Below are the code and all the weights of a small trained network. Each question names an input and a class and asks about switching units off, where a switched-off unit gives its printed mean instead of its output.

import numpy as np


def w(rows, s, z=0):
    codes = np.array(rows[::2]) - 128.0
    scale = np.full(codes.shape[1], s)
    scale[-1] = z or s
    return codes * scale


def f(y):
    return np.maximum(y, 0)


def log_softmax(a):
    a = a - a.max(-1, keepdims=True)
    return a - np.log(np.exp(a).sum(-1, keepdims=True))


def net(x, mask):
    res = np.array(x, float).reshape(1, 8) / 4 @ E
    y = f(res @ A[0][:, :-1].T + A[0][:, -1])
    res = res + np.where(mask, y, B[0][:, -1]) @ B[0][:, :-1]
    return log_softmax(res[-1] @ U[:, :-1].T + U[:, -1])


A, B = {}, {}
E = w([
[130,127,133,132,138,126,124,128,136],'x0',
[147,59,130,3,153,111,118,104,113],'x1',
[50,86,38,151,158,155,123,124,145],'x2',
[161,91,96,159,79,32,127,142,166],'x3',
[127,126,128,131,123,129,130,128,122],'x4',
[133,128,127,129,131,129,131,123,131],'x5',
[122,133,128,125,130,123,126,127,129],'x6',
[130,129,127,129,132,126,135,120,131],'x7',
],0.018)
A[0] = w([
[107,125,93,181,151,122,172,141,96,133],'neuron 0',
[147,94,89,82,111,130,77,91,118,180],'neuron 1',
[190,190,211,135,90,69,137,135,111,76],'neuron 2',
[147,173,254,119,69,82,184,116,137,192],'neuron 3',
[158,109,220,69,130,137,130,110,75,125],'neuron 4',
[142,193,132,181,126,152,132,128,128,202],'neuron 5',
[79,104,140,65,155,196,124,86,152,56],'neuron 6',
[157,124,206,66,146,198,144,110,120,133],'neuron 7',
[127,130,123,64,109,133,131,126,150,155],'neuron 8',
[81,114,22,116,159,161,110,122,137,130],'neuron 9',
[126,150,190,115,108,99,149,102,96,163],'neuron 10',
[154,191,167,79,159,145,148,114,103,128],'neuron 11',
[153,173,166,42,165,127,134,157,80,123],'neuron 12',
[87,190,144,122,192,246,135,108,83,143],'neuron 13',
[81,118,64,206,96,92,144,140,189,111],'neuron 14',
[96,145,82,150,122,120,130,177,161,98],'neuron 15',
[146,190,156,196,123,168,127,139,115,62],'neuron 16',
[123,147,202,138,84,99,169,160,155,44],'neuron 17',
[142,37,84,20,150,85,102,88,110,33],'neuron 18',
[124,199,175,192,111,169,145,149,136,73],'neuron 19',
[94,140,132,130,115,88,126,162,78,100],'neuron 20',
[191,183,186,133,80,93,139,135,119,91],'neuron 21',
[107,216,171,212,106,146,162,129,126,136],'neuron 22',
[59,56,96,126,154,181,139,92,160,31],'neuron 23',
[84,148,100,117,209,229,143,157,109,152],'neuron 24',
[187,72,125,121,96,38,136,159,162,4],'neuron 25',
[139,95,112,120,61,44,152,148,187,123],'neuron 26',
[115,137,65,193,91,117,150,163,207,117],'neuron 27',
[112,123,178,111,168,156,161,157,112,146],'neuron 28',
[62,157,160,144,177,228,143,109,101,39],'neuron 29',
],0.011,0.016)
B[0] = w([
[139,160,111,123,120,144,90,107,162,167],'neuron 0',
[125,176,137,97,131,127,128,132,107,203],'neuron 1',
[107,80,101,170,108,65,155,178,136,208],'neuron 2',
[131,148,157,64,210,136,168,161,82,252],'neuron 3',
[138,156,113,124,90,170,116,68,129,205],'neuron 4',
[98,69,124,157,101,95,120,141,177,215],'neuron 5',
[130,172,136,98,129,149,129,113,124,177],'neuron 6',
[153,178,116,147,89,163,93,76,155,207],'neuron 7',
[148,156,120,115,126,160,140,114,139,176],'neuron 8',
[99,102,145,168,129,88,148,175,112,212],'neuron 9',
[124,163,154,139,116,165,105,116,132,187],'neuron 10',
[148,140,100,140,96,136,84,92,157,186],'neuron 11',
[146,153,122,125,96,164,87,98,141,195],'neuron 12',
[119,86,152,101,183,128,170,183,106,245],'neuron 13',
[170,141,58,162,89,177,70,119,193,203],'neuron 14',
[151,131,104,143,87,131,87,122,150,158],'neuron 15',
[136,173,192,50,166,121,133,126,67,177],'neuron 16',
[117,90,110,177,94,111,110,126,169,154],'neuron 17',
[69,61,152,167,150,55,196,196,146,217],'neuron 18',
[138,162,178,63,173,127,184,137,55,188],'neuron 19',
[138,129,122,128,142,122,137,112,146,131],'neuron 20',
[70,65,130,143,128,50,131,165,137,198],'neuron 21',
[106,105,164,121,155,100,161,146,90,221],'neuron 22',
[136,157,161,43,199,145,136,149,70,177],'neuron 23',
[152,138,159,81,150,112,167,156,113,228],'neuron 24',
[126,198,197,53,192,169,134,148,57,180],'neuron 25',
[116,106,128,144,150,112,157,191,133,212],'neuron 26',
[165,128,75,145,105,140,100,93,178,197],'neuron 27',
[141,177,134,135,111,142,102,103,143,175],'neuron 28',
[101,61,70,221,51,8,137,173,185,193],'neuron 29',
],0.012,0.021)
U = w([
[122,161,156,88,163,155,133,127,71,254],'0',
[109,18,104,174,122,105,137,154,141,115],'1',
[138,175,67,149,72,187,43,10,157,132],'2',
],0.013,0.00075)

Each question gives the input, the list of numbers given to net, and the class t.
The units are the neurons (one row each of A and B). Each row of codes is followed by its name. A weight is (code - 128) times the scale printed after its matrix; where a second scale follows, it is the last column's (A, B and U).
mask holds one flag per neuron, in row order. A switched-off neuron (its flag False) gives its mean, the last column of its row in B, instead of its output. The means were averaged over made-up inputs and are rounded, as every weight is.
A unit's drop is (log p(t) with every unit on - log p(t) with that unit switched off) / (log p(t) with every unit on - log p(t) with every unit switched off).
The circuit of an input: a set's keep is (log p(t) with only the set's units on - log p(t) with every unit switched off) / (log p(t) with every unit on - log p(t) with every unit switched off). Starting from the 12 units with the biggest drops (on a tie, the unit counted first), units are removed one at a time, each time the one whose removal leaves the highest keep (on an exact tie, the one counted first), for as long as the keep stays at least 0.8.
units of the circuit, in order: the units of the circuit, biggest drop first
most important unit: the unit with the biggest drop
k most important neurons: the k neurons with the biggest drops, biggest first
drop when u is switched off: that unit's drop, to one decimal
input [2,5,-3,5,1,7,-4,-3], class 0: units of the circuit, in order : (neuron 25)
input [6,-4,1,6,1,-2,-5,-8], class 2: units of the circuit, in order : (neuron 14; neuron 18)
input [6,1,-2,5,-2,7,-8,7], class 0: 3 most important neurons : (neuron 25; neuron 29; neuron 18)
input [-4,4,7,0,7,0,-2,5], class 0: 2 most important neurons : (neuron 23; neuron 29)
input [-8,4,8,-3,5,-2,3,7], class 0: 3 most important neurons : (neuron 23; neuron 6; neuron 5)
input [-7,3,0,3,-1,4,6,-6], class 0: 2 most important neurons : (neuron 29; neuron 5)
input [-5,0,-6,3,-6,-6,6,5], class 1: 4 most important neurons : (neuron 2; neuron 21; neuron 19; neuron 16)
input [3,-6,2,-8,2,-4,2,2], class 1: 2 most important neurons : (neuron 29; neuron 5)
input [-3,2,0,4,-2,-2,-6,-6], class 0: 4 most important neurons : (neuron 29; neuron 5; neuron 2; neuron 21)
input [0,-1,1,-2,-6,-5,-2,1], class 1: 4 most important neurons : (neuron 3; neuron 25; neuron 19; neuron 16)
input [-6,-4,1,-6,4,-7,-2,-7], class 1: 3 most important neurons : (neuron 29; neuron 3; neuron 5)
input [2,1,-4,7,0,-3,5,6], class 0: 3 most important neurons : (neuron 25; neuron 29; neuron 3)
input [5,-4,-8,1,6,2,0,-7], class 1: 4 most important neurons : (neuron 2; neuron 21; neuron 5; neuron 17)
input [0,-4,2,-6,3,3,6,-7], class 1: units of the circuit, in order : (neuron 29)
input [6,7,-1,5,5,-7,1,5], class 0: 2 most important neurons : (neuron 25; neuron 29)
input [-3,1,-5,-7,-6,1,-1,7], class 2: 2 most important neurons : (neuron 7; neuron 11)
input [-1,3,-3,4,3,2,3,-6], class 0: drop when neuron 29 is switched off : 0.1
input [-1,-4,2,-7,-4,-1,0,-6], class 1: drop when neuron 13 is switched off : 0.0
input [7,2,-7,0,-4,1,-3,-1], class 2: drop when neuron 13 is switched off : 0.1
input [-3,7,-6,8,-5,-6,-5,-3], class 0: most important unit : neuron 25
input [-3,-3,7,-6,4,-4,5,6], class 1: drop when neuron 29 is switched off : 4.6
